Below are the code and all the weights of a small trained network. Each question names an input and a class and asks about switching units off, where a switched-off unit gives its printed mean instead of its output.

import numpy as np


def w(rows, s, z=0):
    codes = np.array(rows[::2]) - 128.0
    scale = np.full(codes.shape[1], s)
    scale[-1] = z or s
    return codes * scale


def norm(h):
    return h / np.sqrt((h * h).mean(-1, keepdims=True) + 1e-5)


def f(y):
    return np.maximum(y, 0)


def log_softmax(a):
    a = a - a.max(-1, keepdims=True)
    return a - np.log(np.exp(a).sum(-1, keepdims=True))


def net(x, mask):
    res = np.array(x, float).reshape(1, 2) / 4 @ E
    u = 0
    for l in range(2):
        y = f(norm(res) @ A[l][:, :-1].T + A[l][:, -1])
        res = res + np.where(mask[u : u + 14], y, B[l][:, -1]) @ B[l][:, :-1]
        u += 14
    return log_softmax(norm(res)[-1] @ U[:, :-1].T + U[:, -1])


A, B = {}, {}
E = w([
[166,123,138,134,8,164],'x0',
[133,191,86,10,98,146],'x1',
],0.011)
A[0] = w([
[171,163,129,42,201,135,45],'L0N1',
[147,102,155,253,150,112,70],'L0N2',
[89,63,95,155,128,155,114],'L0N3',
[178,127,63,140,74,121,86],'L0N4',
[114,106,130,16,165,115,38],'L0N5',
[125,117,143,232,171,136,115],'L0N6',
[125,155,115,100,242,116,54],'L0N7',
[143,92,133,245,89,128,74],'L0N8',
[137,102,146,195,232,130,124],'L0N9',
[112,103,107,164,146,117,126],'L0N10',
[150,108,149,114,119,141,75],'L0N11',
[109,128,101,36,152,124,3],'L0N12',
[101,97,199,80,19,128,129],'L0N13',
[137,125,157,27,223,144,143],'L0N14',
],0.012,0.0054)
B[0] = w([
[103,164,166,186,163,127,193],'L0N1',
[53,130,213,100,164,165,255],'L0N2',
[103,103,155,147,131,129,168],'L0N3',
[143,140,107,110,91,145,169],'L0N4',
[94,162,157,164,155,132,185],'L0N5',
[236,113,117,157,223,97,240],'L0N6',
[135,50,149,41,120,177,214],'L0N7',
[160,148,178,180,175,100,240],'L0N8',
[171,150,70,177,47,182,246],'L0N9',
[148,131,116,153,104,126,174],'L0N10',
[101,111,139,120,104,150,134],'L0N11',
[66,159,152,135,138,137,178],'L0N12',
[175,145,85,113,78,144,214],'L0N13',
[64,119,82,105,132,2,223],'L0N14',
],0.036,0.0099)
A[1] = w([
[172,134,73,132,181,97,2],'L1N1',
[132,4,65,100,119,150,78],'L1N2',
[243,66,69,112,41,83,99],'L1N3',
[82,109,84,148,222,167,91],'L1N4',
[88,230,94,185,145,135,34],'L1N5',
[157,164,73,87,86,51,60],'L1N6',
[65,114,244,106,170,163,127],'L1N7',
[130,143,123,115,110,102,76],'L1N8',
[115,153,92,139,119,228,208],'L1N9',
[109,180,87,111,142,83,116],'L1N10',
[141,69,104,74,78,118,138],'L1N11',
[108,176,130,166,26,121,139],'L1N12',
[91,104,112,241,121,40,157],'L1N13',
[73,156,149,16,146,115,117],'L1N14',
],0.017,0.0033)
B[1] = w([
[82,68,98,148,105,178,149],'L1N1',
[207,96,46,63,153,99,184],'L1N2',
[17,134,173,63,94,148,251],'L1N3',
[101,203,177,113,77,64,186],'L1N4',
[184,46,49,127,111,153,175],'L1N5',
[179,97,164,193,151,165,186],'L1N6',
[104,4,159,137,114,202,234],'L1N7',
[137,117,127,147,144,141,144],'L1N8',
[91,193,180,134,125,39,189],'L1N9',
[146,100,95,187,148,147,182],'L1N10',
[172,143,195,148,121,148,178],'L1N11',
[108,178,61,135,131,158,194],'L1N12',
[169,178,187,70,111,149,209],'L1N13',
[118,156,93,184,155,97,199],'L1N14',
],0.031,0.011)
U = w([
[213,107,205,182,190,188,204],'0',
[101,205,135,102,73,202,169],'1',
[31,98,120,158,201,67,119],'2',
[132,166,26,215,157,158,95],'3',
[198,115,75,113,194,51,1],'4',
[165,64,131,5,137,144,90],'5',
],0.019,0.0046)

Each question gives the input, the list of numbers given to net, and the class t.
The units are the neurons (one row each of A and B). Each row of codes is followed by its name. A weight is (code - 128) times the scale printed after its matrix; where a second scale follows, it is the last column's (A, B and U).
mask holds one flag per neuron, layer by layer. A switched-off neuron (its flag False) gives its mean, the last column of its row in B, instead of its output. The means were averaged over made-up inputs and are rounded, as every weight is.
A unit's drop is (log p(t) with every unit on - log p(t) with that unit switched off) / (log p(t) with every unit on - log p(t) with every unit switched off).
The circuit of an input: a set's keep is (log p(t) with only the set's units on - log p(t) with every unit switched off) / (log p(t) with every unit on - log p(t) with every unit switched off). Starting from the 12 units with the biggest drops (on a tie, the unit counted first), units are removed one at a time, each time the one whose removal leaves the highest keep (on an exact tie, the one counted first), for as long as the keep stays at least 0.8.
circuit, biggest first: the units of the circuit, biggest drop first
most important unit: the unit with the biggest drop
k most important neurons: the k neurons with the biggest drops, biggest first
k most important neurons of layer l: the k neurons of layer l with the biggest drops, biggest first
drop of u: that unit's drop, to one decimal
input [-6,-1], class 5: most important unit	L0N7
input [-4,0], class 5: 2 most important neurons	(L0N7; L0N9)
input [-6,0], class 5: 2 most important neurons of layer 0	(L0N7; L0N9)
input [-1,6], class 2: 2 most important neurons	(L0N9; L0N13)
input [-5,-3], class 5: 2 most important neurons	(L0N7; L1N2)
input [0,3], class 3: 3 most important neurons of layer 0	(L0N2; L0N6; L0N7)
input [4,7], class 3: 2 most important neurons	(L0N7; L0N9)
input [-6,2], class 2: 2 most important neurons	(L0N7; L0N1)
input [-8,-4], class 5: 2 most important neurons	(L1N2; L0N7)
input [-6,-3], class 5: 2 most important neurons	(L1N2; L0N7)
input [-7,1], class 4: 3 most important neurons of layer 0	(L0N2; L0N7; L0N14)
input [-3,0], class 5: 3 most important neurons of layer 0	(L0N7; L0N9; L0N2)
input [-2,7], class 2: drop of L0N9	0.7
input [-8,-1], class 5: circuit, biggest first	(L0N7)
input [-3,-2], class 5: drop of L1N2	0.2
input [1,7], class 3: drop of L1N5	0.0
input [-5,-1], class 5: drop of L1N2	0.1
